Here is a tiny trained network, its code and every weight. The questions are about switching its units off for an input and a class, where a switched-off unit gives its printed mean instead of its output.

import numpy as np


def w(rows, s, z=0):
    codes = np.array(rows[::2]) - 128.0
    scale = np.full(codes.shape[1], s)
    scale[-1] = z or s
    return codes * scale


def f(y):
    return np.maximum(y, 0)


def log_softmax(a):
    a = a - a.max(-1, keepdims=True)
    return a - np.log(np.exp(a).sum(-1, keepdims=True))


def net(x, mask):
    res = np.array(x, float).reshape(1, 6) / 4 @ E
    y = f(res @ A[0][:, :-1].T + A[0][:, -1])
    res = res + np.where(mask, y, B[0][:, -1]) @ B[0][:, :-1]
    return log_softmax(res[-1] @ U[:, :-1].T + U[:, -1])


A, B = {}, {}
E = w([
[254,81,98],'x0',
[159,153,148],'x1',
[171,229,191],'x2',
[131,155,86],'x3',
[160,71,201],'x4',
[132,64,131],'x5',
],0.0078)
A[0] = w([
[94,139,219,182],'n1',
[85,80,144,111],'n2',
[155,125,164,117],'n3',
[76,175,197,190],'n4',
[199,34,137,169],'n5',
[136,135,227,255],'n6',
[1,83,75,159],'n7',
[183,45,136,165],'n8',
[77,79,177,117],'n9',
],0.0091,0.0071)
B[0] = w([
[86,148,207,204],'n1',
[93,189,117,161],'n2',
[120,114,129,149],'n3',
[61,173,173,214],'n4',
[168,47,152,233],'n5',
[127,139,251,253],'n6',
[2,98,87,230],'n7',
[153,63,139,218],'n8',
[94,189,144,170],'n9',
],0.0098,0.0082)
U = w([
[90,212,182,255],'0',
[196,252,99,60],'1',
[73,113,88,26],'2',
[210,67,164,141],'3',
],0.012,0.004)

Each question gives the input, the list of numbers given to net, and the class t.
The units are the neurons (one row each of A and B). Each row of codes is followed by its name. A weight is (code - 128) times the scale printed after its matrix; where a second scale follows, it is the last column's (A, B and U).
mask holds one flag per neuron, in row order. A switched-off neuron (its flag False) gives its mean, the last column of its row in B, instead of its output. The means were averaged over made-up inputs and are rounded, as every weight is.
A unit's drop is (log p(t) with every unit on - log p(t) with that unit switched off) / (log p(t) with every unit on - log p(t) with every unit switched off).
The circuit of an input: a set's keep is (log p(t) with only the set's units on - log p(t) with every unit switched off) / (log p(t) with every unit on - log p(t) with every unit switched off). Starting from all 9 units, units are removed one at a time, each time the one whose removal leaves the highest keep (on an exact tie, the one counted first), for as long as the keep stays at least 0.8.
circuit, biggest first: the units of the circuit, biggest drop first
k most important neurons: the k neurons with the biggest drops, biggest first
drop of u: that unit's drop, to one decimal
input [-2,6,-8,5,-8,-8], class 2: circuit, biggest first : (n7, n6)
input [0,-3,-4,3,1,-3], class 2: most important neuron : (n6)
input [3,2,1,7,2,-2], class 3: circuit, biggest first : (n4, n7)
input [5,8,7,-2,-7,-6], class 1: circuit, biggest first : (n7, n1)
input [-2,-1,-3,2,-6,-2], class 2: 2 most important neurons : (n6, n7)
input [6,6,-2,-1,-4,-7], class 1: circuit, biggest first : (n6, n7)
input [0,-4,6,8,-6,0], class 1: 3 most important neurons : (n7, n6, n1)
input [-4,7,-6,5,-4,-4], class 2: 3 most important neurons : (n6, n7, n1)
input [4,0,0,0,-7,1], class 1: 4 most important neurons : (n7, n5, n6, n8)
input [6,-2,2,1,-4,-1], class 3: drop of n7 : 0.2
input [2,8,-4,6,-5,-8], class 1: drop of n1 : 0.1
input [-5,-2,-6,-4,-5,-8], class 2: drop of n3 : 0.0
